Below is a small trained network, with its code and all its weights. Each question gives an input and a class and asks what happens when units are switched off, that is, made to give their printed mean instead of their output.

import numpy as np


def w(rows, s, z=0):
    codes = np.array(rows[::2]) - 128.0
    scale = np.full(codes.shape[1], s)
    scale[-1] = z or s
    return codes * scale


def norm(h):
    return h / np.sqrt((h * h).mean(-1, keepdims=True) + 1e-5)


def f(y):
    return np.maximum(y, 0)


def log_softmax(a):
    a = a - a.max(-1, keepdims=True)
    return a - np.log(np.exp(a).sum(-1, keepdims=True))


def net(x, mask):
    res = np.array(x, float).reshape(1, 5) / 4 @ E
    u = 0
    for l in range(2):
        y = f(norm(res) @ A[l][:, :-1].T + A[l][:, -1])
        res = res + np.where(mask[u : u + 16], y, B[l][:, -1]) @ B[l][:, :-1]
        u += 16
    return log_softmax(norm(res)[-1] @ U[:, :-1].T + U[:, -1])


A, B = {}, {}
E = w([
[239,167,109,169],'x0',
[36,193,155,187],'x1',
[118,101,103,157],'x2',
[63,210,2,141],'x3',
[139,165,158,92],'x4',
],0.0041)
A[0] = w([
[162,11,202,115,107],'L0N0',
[72,96,106,44,205],'L0N1',
[123,124,1,21,90],'L0N2',
[133,129,171,176,47],'L0N3',
[111,127,118,163,95],'L0N4',
[126,113,92,90,225],'L0N5',
[180,145,199,75,212],'L0N6',
[122,117,168,164,127],'L0N7',
[144,128,187,170,252],'L0N8',
[116,85,82,81,216],'L0N9',
[193,48,133,54,150],'L0N10',
[45,94,174,108,98],'L0N11',
[63,147,150,134,189],'L0N12',
[195,167,176,213,127],'L0N13',
[165,195,73,162,55],'L0N14',
[182,101,143,98,186],'L0N15',
],0.0099,0.0031)
B[0] = w([
[108,211,127,126,253],'L0N0',
[105,91,158,112,225],'L0N1',
[153,88,160,81,232],'L0N2',
[83,89,162,2,148],'L0N3',
[122,88,138,135,146],'L0N4',
[72,120,100,94,197],'L0N5',
[118,98,101,147,225],'L0N6',
[171,90,168,63,162],'L0N7',
[152,43,104,185,213],'L0N8',
[110,143,157,77,208],'L0N9',
[115,165,124,185,240],'L0N10',
[160,159,200,234,203],'L0N11',
[165,126,193,143,203],'L0N12',
[170,63,129,67,203],'L0N13',
[160,134,117,144,189],'L0N14',
[50,135,90,154,207],'L0N15',
],0.0066,0.0059)
A[1] = w([
[153,252,52,171,68],'L1N0',
[192,72,146,217,125],'L1N1',
[119,107,55,151,205],'L1N2',
[115,154,99,182,254],'L1N3',
[51,142,184,182,162],'L1N4',
[73,128,199,176,100],'L1N5',
[138,155,88,90,91],'L1N6',
[171,124,84,99,26],'L1N7',
[166,97,142,104,92],'L1N8',
[91,149,117,93,126],'L1N9',
[142,49,124,80,136],'L1N10',
[141,140,122,60,98],'L1N11',
[155,139,95,84,87],'L1N12',
[138,104,112,119,93],'L1N13',
[91,179,171,139,124],'L1N14',
[156,72,55,124,171],'L1N15',
],0.012,0.0022)
B[1] = w([
[158,4,197,204,186],'L1N0',
[161,135,170,149,227],'L1N1',
[150,177,186,153,182],'L1N2',
[161,164,184,40,190],'L1N3',
[178,207,66,72,255],'L1N4',
[140,118,35,127,238],'L1N5',
[31,192,109,128,153],'L1N6',
[91,178,35,104,161],'L1N7',
[64,145,142,69,161],'L1N8',
[193,87,98,123,156],'L1N9',
[50,60,133,106,198],'L1N10',
[219,103,129,110,159],'L1N11',
[27,222,140,192,157],'L1N12',
[69,131,58,174,147],'L1N13',
[93,107,24,167,190],'L1N14',
[112,170,145,123,201],'L1N15',
],0.0044,0.0079)
U = w([
[71,246,2,136,110],'0',
[212,149,199,234,251],'1',
[85,4,168,16,46],'2',
],0.0094,0.0002)

Each question gives the input, the list of numbers given to net, and the class t.
The units are the neurons (one row each of A and B). Each row of codes is followed by its name. A weight is (code - 128) times the scale printed after its matrix; where a second scale follows, it is the last column's (A, B and U).
mask holds one flag per neuron, layer by layer. A switched-off neuron (its flag False) gives its mean, the last column of its row in B, instead of its output. The means were averaged over made-up inputs and are rounded, as every weight is.
A unit's drop is (log p(t) with every unit on - log p(t) with that unit switched off) / (log p(t) with every unit on - log p(t) with every unit switched off).
The circuit of an input: a set's keep is (log p(t) with only the set's units on - log p(t) with every unit switched off) / (log p(t) with every unit on - log p(t) with every unit switched off). Starting from the 12 units with the biggest drops (on a tie, the unit counted first), units are removed one at a time, each time the one whose removal leaves the highest keep (on an exact tie, the one counted first), for as long as the keep stays at least 0.8.
units of the circuit, in order: the units of the circuit, biggest drop first
top k neurons: the k neurons with the biggest drops, biggest first
k most important neurons of layer l: the k neurons of layer l with the biggest drops, biggest first
drop of u: that unit's drop, to one decimal
input [8,8,-8,5,5], class 1: units of the circuit, in order -> (L1N0)
input [1,5,7,4,2], class 1: units of the circuit, in order -> (L1N0 L0N1 L0N15)
input [-6,0,-4,0,-4], class 0: units of the circuit, in order -> (L1N4 L1N5)
input [-7,0,-8,-1,-5], class 0: 2 most important neurons of layer 0 -> (L0N2 L0N13)
input [-4,0,1,4,3], class 2: 2 most important neurons of layer 0 -> (L0N2 L0N10)
input [-1,-8,5,-7,6], class 0: top 2 neurons -> (L0N0 L0N10)
input [6,-4,-6,1,6], class 0: top 4 neurons -> (L0N11 L0N13 L0N0 L1N7)
input [-6,2,-8,-1,-6], class 1: 2 most important neurons of layer 0 -> (L0N11 L0N12)
input [-4,0,-1,-2,1], class 0: top 2 neurons -> (L0N0 L1N4)
input [-8,4,8,-1,0], class 1: top 3 neurons -> (L0N11 L0N12 L0N0)
input [1,-7,1,-4,-5], class 1: 2 most important neurons of layer 0 -> (L0N10 L0N1)
input [-6,1,3,-3,6], class 1: top 2 neurons -> (L0N11 L0N12)
input [8,1,8,-3,-3], class 2: 2 most important neurons of layer 0 -> (L0N13 L0N11)
input [0,-1,3,4,4], class 2: units of the circuit, in order -> (L0N2)
input [8,6,-3,6,-3], class 1: drop of L1N0 -> 0.2
input [-8,6,-1,-8,4], class 1: drop of L0N11 -> 1.3
input [6,5,3,-6,2], class 2: drop of L1N4 -> 0.0
